Below are the code and all the weights of a small trained network. Each question names an input and a target symbol and asks about switching units off, where a switched-off unit gives its printed mean instead of its output.

import numpy as np


def w(rows, s, z=0):
    codes = np.array(rows[::2]) - 128.0
    scale = np.full(codes.shape[1], s)
    scale[-1] = z or s
    return codes * scale


def softmax(a):
    e = np.exp(a - a.max(-1, keepdims=True))
    return e / e.sum(-1, keepdims=True)


def log_softmax(a):
    a = a - a.max(-1, keepdims=True)
    return a - np.log(np.exp(a).sum(-1, keepdims=True))


def net(x, mask):
    ids = ['ΛΞΠΩαβγδεζηθμτφ'.index(c) for c in x.split()]
    T = len(ids)
    res = E[ids] + P[:T]
    u = 0
    for l in range(3):
        r = res
        for j in range(3):
            rows = slice(2 * j, 2 * j + 2)
            q, k, v = (r @ M[l][rows].T for M in (Q, K, V))
            z = softmax(np.where(np.tri(T) > 0, q @ k.T / 2**0.5, -1e9)) @ v
            o = O[l][rows]
            res = res + np.where(mask[u + j], z, o[:, -1]) @ o[:, :-1]
        u += 3
    return log_softmax(res[-1] @ U[:, :-1].T + U[:, -1])


Q, K, V, O = {}, {}, {}, {}
E = w([
[101,84,73,161,183,148],'Λ',
[108,99,106,113,171,90],'Ξ',
[123,88,163,172,134,73],'Π',
[137,111,120,178,141,110],'Ω',
[97,118,191,108,120,55],'α',
[74,96,118,111,164,159],'β',
[116,148,179,198,75,140],'γ',
[127,164,163,109,138,74],'δ',
[112,169,176,159,78,107],'ε',
[106,194,194,155,111,127],'ζ',
[144,153,124,44,211,132],'η',
[185,199,196,145,117,125],'θ',
[144,54,159,119,146,190],'μ',
[206,71,53,129,3,106],'τ',
[19,187,150,84,112,156],'φ',
],0.017)
P = w([
[66,30,88,132,171,177],'0',
[79,147,167,171,134,191],'1',
[78,123,174,132,166,230],'2',
[126,149,202,109,162,220],'3',
[149,145,208,88,171,235],'4',
[172,141,221,80,162,227],'5',
[198,148,230,70,152,240],'6',
[197,116,196,15,159,233],'7',
[228,132,221,34,140,234],'8',
[238,131,220,66,118,235],'9',
[254,112,209,23,112,225],'10',
[244,95,187,21,90,201],'11',
[205,83,146,56,87,179],'12',
],0.0027)
Q[0] = w([
[165,77,137,151,179,219],'L0H0',
[116,204,186,53,98,23],'L0H0',
[242,132,167,122,118,121],'L0H1',
[113,175,151,95,39,10],'L0H1',
[185,50,49,138,151,143],'L0H2',
[254,56,94,134,158,146],'L0H2',
],0.0075)
K[0] = w([
[168,139,112,151,55,158],'L0H0',
[81,142,152,163,196,163],'L0H0',
[132,69,53,90,101,192],'L0H1',
[226,105,135,138,36,50],'L0H1',
[182,114,94,134,87,101],'L0H2',
[246,99,85,144,73,94],'L0H2',
],0.011)
V[0] = w([
[234,142,130,192,108,147],'L0H0',
[37,131,171,93,207,201],'L0H0',
[118,124,129,125,255,147],'L0H1',
[199,119,66,82,82,77],'L0H1',
[170,114,29,105,7,157],'L0H2',
[190,123,67,150,81,89],'L0H2',
],0.0071)
O[0] = w([
[231,108,89,137,86,143,105],'L0H0',
[67,144,145,80,176,97,247],'L0H0',
[252,63,163,139,109,126,210],'L0H1',
[55,207,40,74,188,157,5],'L0H1',
[55,129,3,195,83,145,26],'L0H2',
[135,122,24,209,133,90,25],'L0H2',
],0.0055,0.0022)
Q[1] = w([
[241,172,84,146,187,215],'L1H0',
[231,91,58,10,151,191],'L1H0',
[189,49,29,158,126,50],'L1H1',
[11,254,7,97,107,196],'L1H1',
[108,101,120,78,120,226],'L1H2',
[224,84,152,94,125,71],'L1H2',
],0.0055)
K[1] = w([
[177,110,186,92,175,103],'L1H0',
[188,117,160,123,155,112],'L1H0',
[140,129,131,158,144,68],'L1H1',
[5,167,86,155,114,84],'L1H1',
[104,171,161,109,141,113],'L1H2',
[159,89,114,121,137,127],'L1H2',
],0.012)
V[1] = w([
[143,117,115,93,87,36],'L1H0',
[109,131,188,123,136,147],'L1H0',
[61,149,109,170,125,2],'L1H1',
[124,48,182,221,112,82],'L1H1',
[201,119,108,135,86,128],'L1H2',
[82,118,118,127,63,113],'L1H2',
],0.0074)
O[1] = w([
[134,74,192,127,109,76,107],'L1H0',
[193,157,82,47,112,153,200],'L1H0',
[54,148,154,253,181,113,2],'L1H1',
[133,21,107,177,40,89,178],'L1H1',
[142,168,154,31,144,122,76],'L1H2',
[57,155,133,97,82,114,84],'L1H2',
],0.0068,0.0054)
Q[2] = w([
[140,42,192,117,73,134],'L2H0',
[115,62,188,98,93,162],'L2H0',
[121,76,193,27,145,82],'L2H1',
[127,71,129,151,136,229],'L2H1',
[168,76,152,86,151,255],'L2H2',
[228,107,173,77,111,62],'L2H2',
],0.0068)
K[2] = w([
[141,146,189,79,117,159],'L2H0',
[120,150,167,51,99,134],'L2H0',
[98,165,247,78,135,154],'L2H1',
[135,92,97,83,110,172],'L2H1',
[185,128,124,130,76,130],'L2H2',
[161,115,161,78,116,142],'L2H2',
],0.011)
V[2] = w([
[182,108,55,180,160,63],'L2H0',
[87,96,115,156,128,254],'L2H0',
[86,137,194,127,174,58],'L2H1',
[84,189,140,95,149,134],'L2H1',
[156,186,194,169,51,157],'L2H2',
[168,37,84,127,92,171],'L2H2',
],0.0079)
O[2] = w([
[224,100,199,181,159,121,53],'L2H0',
[128,148,94,128,130,231,124],'L2H0',
[126,73,105,177,165,175,123],'L2H1',
[113,152,60,113,156,119,140],'L2H1',
[167,196,99,192,1,77,158],'L2H2',
[122,111,143,118,123,205,254],'L2H2',
],0.0084,0.0065)
U = w([
[196,95,129,146,208,195,1],'Λ',
[131,82,119,149,203,118,56],'Ξ',
[155,83,214,171,140,136,66],'Π',
[220,101,128,210,142,169,63],'Ω',
[77,29,113,138,123,38,129],'α',
[79,84,156,130,144,173,66],'β',
[119,107,144,179,30,171,26],'γ',
[167,98,114,125,158,68,175],'δ',
[98,120,153,146,71,112,182],'ε',
[120,165,162,138,95,103,184],'ζ',
[213,173,135,70,216,113,173],'η',
[253,182,91,115,89,29,186],'θ',
[167,111,173,75,97,208,89],'μ',
[163,168,101,176,171,147,126],'τ',
[87,191,38,98,124,174,179],'φ',
],0.0052,0.004)

Each question gives the input, a string of symbols that net reads in full, and the target symbol t.
The units are the heads (2 rows each of Q, K, V and O). Each row of codes is followed by its name. A weight is (code - 128) times the scale printed after its matrix; where a second scale follows, it is the last column's (O and U).
mask holds one flag per head, layer by layer. A switched-off head (its flag False) gives its mean, the last column of its rows in O, instead of its output. The means were averaged over made-up inputs and are rounded, as every weight is.
A unit's drop is (log p(t) with every unit on - log p(t) with that unit switched off) / (log p(t) with every unit on - log p(t) with every unit switched off).
The circuit of an input: a set's keep is (log p(t) with only the set's units on - log p(t) with every unit switched off) / (log p(t) with every unit on - log p(t) with every unit switched off). Starting from all 9 units, units are removed one at a time, each time the one whose removal leaves the highest keep (on an exact tie, the one counted first), for as long as the keep stays at least 0.8.
units of the circuit, in order: the units of the circuit, biggest drop first
unit that matters most: the unit with the biggest drop
which heads matter: for each layer, one digit per head in row order, 1 if its drop is at least 0.15 and else 0, layers parted by /
input Ξ γ γ φ β Λ η θ Ω, target θ: units of the circuit, in order	(L2H2; L1H1; L0H2)
input θ φ Π Λ μ Λ ε Λ μ φ φ γ η, target φ: which heads matter	001 / 010 / 110
input Λ Ω θ γ φ Π Π, target φ: which heads matter	001 / 010 / 110
input Π Π Π, target Π: units of the circuit, in order	(L1H1; L2H0; L2H1)
input μ Λ Λ θ θ Ξ μ ε η μ, target μ: units of the circuit, in order	(L1H1; L2H2; L0H1; L0H0)
input μ μ φ, target φ: units of the circuit, in order	(L2H0; L0H2; L2H1)
input Ξ Λ Λ τ η Ω η δ φ α μ μ, target γ: unit that matters most	L0H2
input ε φ η, target φ: which heads matter	100 / 000 / 110
input ε Ξ α Λ μ μ Λ ε, target μ: units of the circuit, in order	(L1H1; L2H2; L0H1)
input ε Λ Ω Π θ φ α, target φ: units of the circuit, in order	(L2H0; L0H2; L1H1; L2H1)
input Π η Λ γ Λ μ μ Ξ, target μ: units of the circuit, in order	(L2H2; L1H1; L0H1)
input θ ε Λ Λ Ξ α Π β μ Ξ Ω μ Π, target μ: units of the circuit, in order	(L1H1; L2H2; L0H1)
input Ω Π μ Λ Λ τ Λ, target Ω: units of the circuit, in order	(L0H2; L2H0)
input β ε Π Λ θ δ θ μ β δ, target μ: units of the circuit, in order	(L1H1; L2H2; L0H1; L0H0)
input ζ ζ Ω τ μ Λ Ω, target θ: units of the circuit, in order	(L0H0; L0H2; L2H1)
input Λ τ Λ, target Ω: units of the circuit, in order	(L2H0; L0H2)
input γ ε Π Π μ ζ μ Λ, target μ: unit that matters most	L1H1
input ζ Π Λ β φ Λ ζ, target φ: which heads matter	101 / 010 / 110
input Λ β Π ζ η Λ Π ε γ μ ε, target μ: units of the circuit, in order	(L1H1; L2H2; L0H1; L0H2)
input Ξ φ β, target φ: unit that matters most	L2H0
input δ τ δ φ α Π β Ω β θ Λ γ Π, target α: which heads matter	001 / 100 / 001
input θ ε ε α α τ φ ε γ Π Π θ, target η: which heads matter	011 / 010 / 111
input ζ θ Λ θ Π ζ, target θ: which heads matter	001 / 000 / 001
input δ Λ μ Ω, target μ: which heads matter	010 / 010 / 001
input τ Λ φ μ, target γ: which heads matter	101 / 010 / 010
input μ ε θ β μ μ δ, target μ: which heads matter	010 / 010 / 001
